Below are the code and all the weights of a small trained network. Each question names an input and a class and asks about switching units off, where a switched-off unit gives its printed mean instead of its output.

import numpy as np


def w(rows, s, z=0):
    codes = np.array(rows[::2]) - 128.0
    scale = np.full(codes.shape[1], s)
    scale[-1] = z or s
    return codes * scale


def norm(h):
    return h / np.sqrt((h * h).mean(-1, keepdims=True) + 1e-5)


def f(y):
    return np.maximum(y, 0)


def log_softmax(a):
    a = a - a.max(-1, keepdims=True)
    return a - np.log(np.exp(a).sum(-1, keepdims=True))


def net(x, mask):
    res = np.array(x, float).reshape(1, 2) / 4 @ E
    u = 0
    for l in range(4):
        y = f(norm(res) @ A[l][:, :-1].T + A[l][:, -1])
        res = res + np.where(mask[u : u + 3], y, B[l][:, -1]) @ B[l][:, :-1]
        u += 3
    return log_softmax(norm(res)[-1] @ U[:, :-1].T + U[:, -1])


A, B = {}, {}
E = w([
[139,58,25,194,167,65,93,101,252,86,119,242],'x0',
[144,197,225,222,97,196,91,135,148,223,253,155],'x1',
],0.0056)
A[0] = w([
[119,59,215,246,172,127,31,162,252,121,240,84,70],'L0N0',
[156,105,171,174,171,144,96,170,147,164,189,112,126],'L0N1',
[150,210,166,208,169,146,5,123,174,196,253,146,2],'L0N2',
],0.0047,0.005)
B[0] = w([
[157,149,128,114,92,142,196,162,157,212,98,154,240],'L0N0',
[109,137,118,117,115,128,165,88,108,131,165,108,201],'L0N1',
[81,173,155,221,106,130,190,133,114,165,135,254,253],'L0N2',
],0.0097,0.0061)
A[1] = w([
[117,81,112,229,168,98,54,137,151,93,207,169,2],'L1N0',
[167,70,36,127,141,94,144,167,192,138,83,130,67],'L1N1',
[125,40,1,122,150,67,158,99,137,62,62,159,135],'L1N2',
],0.0086,0.0038)
B[1] = w([
[237,254,187,157,126,175,204,65,135,234,111,152,140],'L1N0',
[119,129,88,114,152,140,102,137,104,128,36,58,195],'L1N1',
[61,183,180,97,180,82,150,126,211,85,35,117,251],'L1N2',
],0.0093,0.015)
A[2] = w([
[95,148,160,139,147,135,172,121,72,120,130,87,128],'L2N0',
[136,163,128,139,118,149,135,129,107,143,121,105,140],'L2N1',
[199,11,117,135,185,69,15,145,167,33,190,182,1],'L2N2',
],0.011,0.0072)
B[2] = w([
[163,85,110,135,126,133,63,106,138,110,162,92,253],'L2N0',
[119,102,74,111,142,126,113,110,120,72,147,140,208],'L2N1',
[63,216,127,185,206,97,218,246,212,69,80,184,128],'L2N2',
],0.013,0.0069)
A[3] = w([
[113,191,153,218,86,153,197,187,174,209,197,239,122],'L3N0',
[98,149,126,61,127,128,187,182,113,108,8,80,117],'L3N1',
[7,103,185,228,2,115,202,224,96,133,159,160,2],'L3N2',
],0.0075,0.0083)
B[3] = w([
[213,218,216,158,22,107,197,59,159,235,73,235,247],'L3N0',
[18,141,156,122,195,76,93,254,153,66,84,188,208],'L3N1',
[171,153,192,183,85,217,239,106,150,149,165,195,175],'L3N2',
],0.01,0.015)
U = w([
[205,36,42,169,112,187,48,55,94,38,214,50,35],'0',
[32,96,147,65,213,60,112,207,190,37,2,157,66],'1',
[197,211,177,221,47,181,232,87,195,239,150,235,253],'2',
],0.0097,0.002)

Each question gives the input, the list of numbers given to net, and the class t.
The units are the neurons (one row each of A and B). Each row of codes is followed by its name. A weight is (code - 128) times the scale printed after its matrix; where a second scale follows, it is the last column's (A, B and U).
mask holds one flag per neuron, layer by layer. A switched-off neuron (its flag False) gives its mean, the last column of its row in B, instead of its output. The means were averaged over made-up inputs and are rounded, as every weight is.
A unit's drop is (log p(t) with every unit on - log p(t) with that unit switched off) / (log p(t) with every unit on - log p(t) with every unit switched off).
The circuit of an input: a set's keep is (log p(t) with only the set's units on - log p(t) with every unit switched off) / (log p(t) with every unit on - log p(t) with every unit switched off). Starting from all 12 units, units are removed one at a time, each time the one whose removal leaves the highest keep (on an exact tie, the one counted first), for as long as the keep stays at least 0.8.
circuit, biggest first: the units of the circuit, biggest drop first
k most important neurons: the k neurons with the biggest drops, biggest first
k most important neurons of layer l: the k neurons of layer l with the biggest drops, biggest first
drop of u: that unit's drop, to one decimal
input [-4,-4], class 1: circuit, biggest first : L3N0
input [-7,5], class 0: 3 most important neurons : L2N0, L3N0, L0N0
input [-3,-1], class 0: 2 most important neurons : L1N2, L3N0
input [-5,0], class 0: 2 most important neurons : L1N2, L3N0
input [-2,-1], class 0: 2 most important neurons : L1N2, L3N0
input [-7,-5], class 0: 2 most important neurons : L1N2, L2N0
input [7,1], class 1: 2 most important neurons : L0N2, L1N1
input [-8,-5], class 0: 2 most important neurons : L1N2, L2N0
input [6,0], class 1: drop of L0N2 : 0.1
input [-4,1], class 0: drop of L1N2 : 0.6
input [-7,-1], class 0: drop of L1N2 : 0.7
input [-8,6], class 0: 2 most important neurons of layer 2 : L2N0, L2N1
